Below is a small trained network, with its code and all its weights. Each question gives an input and a target symbol and asks what happens when units are switched off, that is, made to give their printed mean instead of their output.

import numpy as np


def w(rows, s, z=0):
    codes = np.array(rows[::2]) - 128.0
    scale = np.full(codes.shape[1], s)
    scale[-1] = z or s
    return codes * scale


def f(y):
    return np.maximum(y, 0)


def softmax(a):
    e = np.exp(a - a.max(-1, keepdims=True))
    return e / e.sum(-1, keepdims=True)


def log_softmax(a):
    a = a - a.max(-1, keepdims=True)
    return a - np.log(np.exp(a).sum(-1, keepdims=True))


def net(x, mask):
    ids = ['ΓΘΛΞαβζημστφψ'.index(c) for c in x.split()]
    T = len(ids)
    res = E[ids] + P[:T]
    u = 0
    for l in range(3):
        q, k, v = (res @ M[l].T for M in (Q, K, V))
        z = softmax(np.where(np.tri(T) > 0, q @ k.T / 4**0.5, -1e9)) @ v
        res = res + np.where(mask[u], z, O[l][:, -1]) @ O[l][:, :-1]
        u += 1
        y = f(res @ A[l][:, :-1].T + A[l][:, -1])
        res = res + np.where(mask[u : u + 4], y, B[l][:, -1]) @ B[l][:, :-1]
        u += 4
    return log_softmax(res[-1] @ U[:, :-1].T + U[:, -1])


Q, K, V, O, A, B = {}, {}, {}, {}, {}, {}
E = w([
[136,156,63,69,48,204],'Γ',
[89,119,92,62,87,4],'Θ',
[107,72,201,121,103,203],'Λ',
[114,66,171,161,192,213],'Ξ',
[138,49,43,74,234,127],'α',
[86,76,67,187,71,89],'β',
[118,187,175,139,182,228],'ζ',
[161,146,105,47,119,144],'η',
[84,124,177,154,159,55],'μ',
[72,148,143,42,153,108],'σ',
[42,69,85,139,161,236],'τ',
[182,173,221,181,180,109],'φ',
[206,173,238,118,95,92],'ψ',
],0.014)
P = w([
[23,190,110,26,210,220],'0',
[243,20,218,105,2,44],'1',
[24,199,100,54,210,209],'2',
[247,21,225,97,8,57],'3',
[49,197,92,81,198,177],'4',
[242,16,226,96,1,51],'5',
[51,197,87,103,191,175],'6',
[248,20,227,96,1,57],'7',
],0.0045)
Q[0] = w([
[155,216,70,52,254,83],'L0H1',
[6,152,108,87,228,143],'L0H1',
[103,81,89,57,31,203],'L0H1',
[110,158,57,69,30,19],'L0H1',
],0.0073)
K[0] = w([
[140,187,60,78,223,106],'L0H1',
[5,162,67,128,222,150],'L0H1',
[87,55,78,57,33,220],'L0H1',
[87,148,23,9,19,2],'L0H1',
],0.0069)
V[0] = w([
[184,211,181,181,170,169],'L0H1',
[191,137,208,69,1,114],'L0H1',
[157,169,60,112,193,168],'L0H1',
[208,125,104,88,24,20],'L0H1',
],0.0035)
O[0] = w([
[198,205,149,230,163,152,57],'L0H1',
[144,121,126,199,67,116,249],'L0H1',
[134,129,98,117,147,195,117],'L0H1',
[69,175,117,122,60,3,2],'L0H1',
],0.0048,0.00087)
A[0] = w([
[191,53,139,203,28,170,187],'L0N1',
[129,111,187,176,175,189,179],'L0N2',
[1,93,166,127,181,177,5],'L0N3',
[37,75,7,180,184,182,125],'L0N4',
],0.0067,0.0018)
B[0] = w([
[41,124,53,209,98,155,238],'L0N1',
[149,118,161,149,86,186,252],'L0N2',
[102,110,71,185,182,154,240],'L0N3',
[255,162,73,145,134,62,248],'L0N4',
],0.0094,0.0038)
Q[1] = w([
[216,160,186,106,109,129],'L1H1',
[2,144,71,50,181,197],'L1H1',
[65,175,76,164,171,161],'L1H1',
[164,212,123,137,117,184],'L1H1',
],0.0065)
K[1] = w([
[254,193,181,94,98,110],'L1H1',
[67,158,76,92,161,196],'L1H1',
[70,199,89,199,167,174],'L1H1',
[138,166,123,139,136,145],'L1H1',
],0.0097)
V[1] = w([
[132,216,88,170,197,83],'L1H1',
[12,181,92,190,134,138],'L1H1',
[42,108,52,126,126,253],'L1H1',
[225,31,194,121,100,83],'L1H1',
],0.0031)
O[1] = w([
[35,143,67,192,61,70,131],'L1H1',
[134,9,100,185,176,243,135],'L1H1',
[62,94,62,82,96,228,253],'L1H1',
[218,166,255,127,109,12,95],'L1H1',
],0.0027,0.0018)
A[1] = w([
[228,239,92,166,254,174,2],'L1N1',
[43,103,186,144,209,173,122],'L1N2',
[207,168,198,15,63,145,127],'L1N3',
[110,191,4,74,249,226,130],'L1N4',
],0.0056,0.0041)
B[1] = w([
[44,116,98,54,39,121,188],'L1N1',
[213,149,90,254,117,161,167],'L1N2',
[231,90,119,74,59,148,173],'L1N3',
[123,70,189,160,104,38,255],'L1N4',
],0.0091,0.0083)
Q[2] = w([
[131,122,171,149,13,133],'L2H1',
[99,186,92,53,108,190],'L2H1',
[23,82,134,91,171,135],'L2H1',
[87,188,251,180,110,163],'L2H1',
],0.003)
K[2] = w([
[119,91,121,73,150,125],'L2H1',
[183,136,106,102,156,2],'L2H1',
[100,50,134,137,105,163],'L2H1',
[108,95,97,145,222,107],'L2H1',
],0.0053)
V[2] = w([
[147,159,126,129,98,147],'L2H1',
[92,186,38,166,97,123],'L2H1',
[119,106,86,171,201,100],'L2H1',
[141,167,4,121,180,175],'L2H1',
],0.0028)
O[2] = w([
[150,98,140,157,134,173,119],'L2H1',
[173,174,69,140,107,135,97],'L2H1',
[129,187,166,148,89,70,98],'L2H1',
[90,72,106,252,87,163,1],'L2H1',
],0.004,0.0018)
A[2] = w([
[163,159,187,219,194,118,61],'L2N1',
[138,109,254,81,178,102,250],'L2N2',
[176,108,78,142,199,28,165],'L2N3',
[114,176,123,144,95,206,150],'L2N4',
],0.0086,0.0017)
B[2] = w([
[126,181,9,71,162,98,212],'L2N1',
[97,87,134,141,232,103,239],'L2N2',
[136,178,204,129,112,130,255],'L2N3',
[65,175,158,96,141,170,209],'L2N4',
],0.012,0.0047)
U = w([
[226,115,48,72,71,160,160],'Γ',
[1,168,59,34,108,120,31],'Θ',
[120,101,41,134,185,191,197],'Λ',
[211,33,124,236,152,152,131],'Ξ',
[93,147,182,111,81,92,53],'α',
[195,198,147,241,74,105,154],'β',
[70,110,223,166,99,174,106],'ζ',
[80,34,96,34,208,156,195],'η',
[140,169,22,139,177,84,114],'μ',
[47,113,171,198,204,95,138],'σ',
[64,66,43,153,106,85,2],'τ',
[122,219,171,84,146,185,212],'φ',
[244,130,212,177,180,164,168],'ψ',
],0.0086,0.0029)

Each question gives the input, a string of symbols that net reads in full, and the target symbol t.
The units are the heads (4 rows each of Q, K, V and O) and the neurons (one row each of A and B). Each row of codes is followed by its name. A weight is (code - 128) times the scale printed after its matrix; where a second scale follows, it is the last column's (O, A, B and U).
mask holds one flag per unit, layer by layer, with each layer's heads first. A switched-off unit (its flag False) gives its mean, the last column of its rows in O or B, instead of its output. The means were averaged over made-up inputs and are rounded, as every weight is.
A unit's drop is (log p(t) with every unit on - log p(t) with that unit switched off) / (log p(t) with every unit on - log p(t) with every unit switched off).
The circuit of an input: a set's keep is (log p(t) with only the set's units on - log p(t) with every unit switched off) / (log p(t) with every unit on - log p(t) with every unit switched off). Starting from the 12 units with the biggest drops (on a tie, the unit counted first), units are removed one at a time, each time the one whose removal leaves the highest keep (on an exact tie, the one counted first), for as long as the keep stays at least 0.8.
circuit, biggest first: the units of the circuit, biggest drop first
unit that matters most: the unit with the biggest drop
k most important neurons: the k neurons with the biggest drops, biggest first
top k neurons in layer l: the k neurons of layer l with the biggest drops, biggest first
input η α φ φ η τ Ξ, target Ξ: top 2 neurons in layer 0	L0N4, L0N3
input φ β η Λ η Λ μ, target μ: circuit, biggest first	L2N1, L1N2, L1N1, L0H1
input σ β η, target η: top 2 neurons in layer 1	L1N2, L1N4
input σ σ σ, target σ: 2 most important neurons	L1N4, L0N1
input τ α σ α β η μ, target μ: circuit, biggest first	L2N1, L1N2, L1N1
input η Ξ Λ ζ σ Ξ α, target α: unit that matters most	L2N3
input β τ σ Λ Γ η η φ, target μ: circuit, biggest first	L2N1, L0H1
input α Λ η α ψ τ, target Ξ: circuit, biggest first	L1N1, L2N1, L0N4
input α φ σ τ φ τ, target Ξ: top 2 neurons in layer 1	L1N1, L1N4
input Ξ Θ ψ, target ψ: circuit, biggest first	L1N3, L0N1, L1H1, L2N2
input ζ Ξ β η β σ, target η: circuit, biggest first	L2N2, L0N4, L0N1, L2N3
input Γ σ Λ, target Λ: 4 most important neurons	L2N1, L1N2, L0N3, L1N1
input φ ψ Ξ Ξ α, target α: 3 most important neurons	L2N3, L1N1, L1N4
input ζ η τ, target τ: circuit, biggest first	L1N1, L1N4, L0N4, L0N3
input Θ β σ ζ Ξ, target Ξ: circuit, biggest first	L0N3, L1N2
input Ξ β σ ψ Θ ζ, target φ: top 2 neurons in layer 0	L0N2, L0N4
input Λ φ φ η μ η β Θ, target α: top neuron in layer 1	L1N2
input Λ Ξ Ξ σ τ Ξ η, target η: top 3 neurons in layer 0	L0N1, L0N4, L0N2
input η ζ Λ Λ Λ, target Λ: 2 most important neurons	L1N2, L2N1
input τ σ η τ ζ, target ζ: top 3 neurons in layer 2	L2N1, L2N4, L2N2
